Below is a small trained network, with its code and all its weights. Each question gives an input and a target symbol and asks what happens when units are switched off, that is, made to give their printed mean instead of their output.

import numpy as np


def w(rows, s, z=0):
    codes = np.array(rows[::2]) - 128.0
    scale = np.full(codes.shape[1], s)
    scale[-1] = z or s
    return codes * scale


def norm(h):
    return h / np.sqrt((h * h).mean(-1, keepdims=True) + 1e-5)


def f(y):
    return y / 2 * (1 + np.tanh(0.7978845608 * (y + 0.044715 * y**3)))


def softmax(a):
    e = np.exp(a - a.max(-1, keepdims=True))
    return e / e.sum(-1, keepdims=True)


def log_softmax(a):
    a = a - a.max(-1, keepdims=True)
    return a - np.log(np.exp(a).sum(-1, keepdims=True))


def net(x, mask):
    ids = ['ΓΛΠαεζθμξσφψω'.index(c) for c in x.split()]
    T = len(ids)
    res = E[ids] + P[:T]
    r = norm(res)
    for j in range(2):
        rows = slice(4 * j, 4 * j + 4)
        q, k, v = (r @ M[0][rows].T for M in (Q, K, V))
        z = softmax(np.where(np.tri(T) > 0, q @ k.T / 4**0.5, -1e9)) @ v
        o = O[0][rows]
        res = res + np.where(mask[j], z, o[:, -1]) @ o[:, :-1]
    y = f(norm(res) @ A[0][:, :-1].T + A[0][:, -1])
    res = res + np.where(mask[2:14], y, B[0][:, -1]) @ B[0][:, :-1]
    return log_softmax(norm(res)[-1] @ U[:, :-1].T + U[:, -1])


Q, K, V, O, A, B = {}, {}, {}, {}, {}, {}
E = w([
[218,207,180,127],'Γ',
[92,223,134,128],'Λ',
[93,214,145,125],'Π',
[135,71,110,159],'α',
[145,124,139,176],'ε',
[135,70,107,160],'ζ',
[141,53,106,168],'θ',
[2,79,112,69],'μ',
[75,229,145,123],'ξ',
[128,81,176,133],'σ',
[96,208,83,147],'φ',
[172,119,86,62],'ψ',
[71,200,131,155],'ω',
],0.0018)
P = w([
[80,164,2,177],'0',
[104,139,41,158],'1',
[114,137,80,150],'2',
[118,97,109,163],'3',
[101,104,120,148],'4',
[109,95,103,182],'5',
],0.00031)
Q[0] = w([
[110,242,7,215],'H1',
[97,35,211,52],'H1',
[15,139,2,116],'H1',
[240,48,236,136],'H1',
[36,210,201,172],'H2',
[212,27,86,47],'H2',
[94,241,101,215],'H2',
[46,250,162,189],'H2',
],0.0034)
K[0] = w([
[193,26,150,1],'H1',
[65,223,84,205],'H1',
[175,141,41,9],'H1',
[142,163,181,246],'H1',
[159,125,206,220],'H2',
[51,133,41,36],'H2',
[233,126,161,217],'H2',
[205,136,198,217],'H2',
],0.0037)
V[0] = w([
[147,132,143,178],'H1',
[29,51,198,62],'H1',
[64,82,84,50],'H1',
[26,133,79,254],'H1',
[84,172,61,246],'H2',
[67,108,178,60],'H2',
[170,131,39,60],'H2',
[87,164,7,62],'H2',
],0.002)
O[0] = w([
[109,148,173,137,140],'H1',
[29,4,156,82,125],'H1',
[80,66,49,78,129],'H1',
[47,197,67,180,249],'H1',
[118,72,70,132,227],'H2',
[77,177,194,133,107],'H2',
[106,188,113,52,89],'H2',
[68,141,96,47,135],'H2',
],0.0025,0.0017)
A[0] = w([
[225,172,126,125,4],'N1',
[198,55,103,65,189],'N2',
[254,110,210,139,88],'N3',
[127,163,212,144,111],'N4',
[128,196,14,58,168],'N5',
[158,123,70,154,129],'N6',
[165,103,196,112,196],'N7',
[119,168,183,135,100],'N8',
[94,114,151,122,67],'N9',
[128,147,133,83,202],'N10',
[162,45,97,133,192],'N11',
[126,200,69,121,133],'N12',
],0.0032,0.0021)
B[0] = w([
[130,175,56,163,43],'N1',
[129,80,243,204,108],'N2',
[20,125,144,207,60],'N3',
[120,52,179,148,106],'N4',
[180,23,253,104,250],'N5',
[175,146,175,97,168],'N6',
[131,61,243,174,112],'N7',
[133,55,168,170,107],'N8',
[154,141,95,142,92],'N9',
[119,59,187,188,163],'N10',
[110,171,210,112,178],'N11',
[156,81,181,146,210],'N12',
],0.0025,0.0013)
U = w([
[251,249,229,244,154],'Γ',
[242,223,160,25,1],'Λ',
[214,243,244,10,72],'Π',
[252,7,12,107,2],'α',
[243,239,11,249,177],'ε',
[231,8,16,125,1],'ζ',
[243,10,28,220,7],'θ',
[4,22,88,21,247],'μ',
[98,239,176,15,1],'ξ',
[21,6,240,243,180],'σ',
[236,244,5,21,169],'φ',
[237,16,250,16,195],'ψ',
[3,246,14,242,255],'ω',
],0.0037,0.0034)

Each question gives the input, a string of symbols that net reads in full, and the target symbol t.
The units are the heads (4 rows each of Q, K, V and O) and the neurons (one row each of A and B). Each row of codes is followed by its name. A weight is (code - 128) times the scale printed after its matrix; where a second scale follows, it is the last column's (O, A, B and U).
mask holds one flag per unit, heads first, then neurons. A switched-off unit (its flag False) gives its mean, the last column of its rows in O or B, instead of its output. The means were averaged over made-up inputs and are rounded, as every weight is.
A unit's drop is (log p(t) with every unit on - log p(t) with that unit switched off) / (log p(t) with every unit on - log p(t) with every unit switched off).
The circuit of an input: a set's keep is (log p(t) with only the set's units on - log p(t) with every unit switched off) / (log p(t) with every unit on - log p(t) with every unit switched off). Starting from the 12 units with the biggest drops (on a tie, the unit counted first), units are removed one at a time, each time the one whose removal leaves the highest keep (on an exact tie, the one counted first), for as long as the keep stays at least 0.8.
units of the circuit, in order: the units of the circuit, biggest drop first
unit that matters most: the unit with the biggest drop
k most important neurons: the k neurons with the biggest drops, biggest first
which heads matter: for each layer, one digit per head in row order, 1 if its drop is at least 0.15 and else 0, layers parted by /
drop of u: that unit's drop, to one decimal
input μ Π σ ψ φ φ, target ψ: units of the circuit, in order -> (H1, N5)
input Λ φ σ ψ ζ, target ψ: most important neuron -> (N2)
input ε ψ Λ, target ψ: which heads matter -> 00
input ω θ ω σ, target ω: 2 most important neurons -> (N5, N12)
input Π θ ω μ α, target μ: which heads matter -> 01
input μ ψ α Π, target ψ: units of the circuit, in order -> (N5, H1)
input Λ μ Π ω, target μ: which heads matter -> 10
input α ψ φ, target ψ: which heads matter -> 00
input ψ ω φ θ, target ψ: 2 most important neurons -> (N11, N2)
input μ Γ σ Π, target σ: 2 most important neurons -> (N4, N8)
input α ω φ ψ Λ, target ψ: drop of N5 -> 0.5
input μ Π ξ, target μ: drop of N11 -> 0.1
input α ψ ψ ζ ω ω, target ψ: drop of H1 -> 1.0
input μ ω ξ ζ, target μ: unit that matters most -> H2
input ω Γ ξ, target Γ: which heads matter -> 10
input Π φ φ ψ ψ ω, target ψ: which heads matter -> 10
input θ μ α, target μ: which heads matter -> 11
input Π ψ α, target ψ: which heads matter -> 01
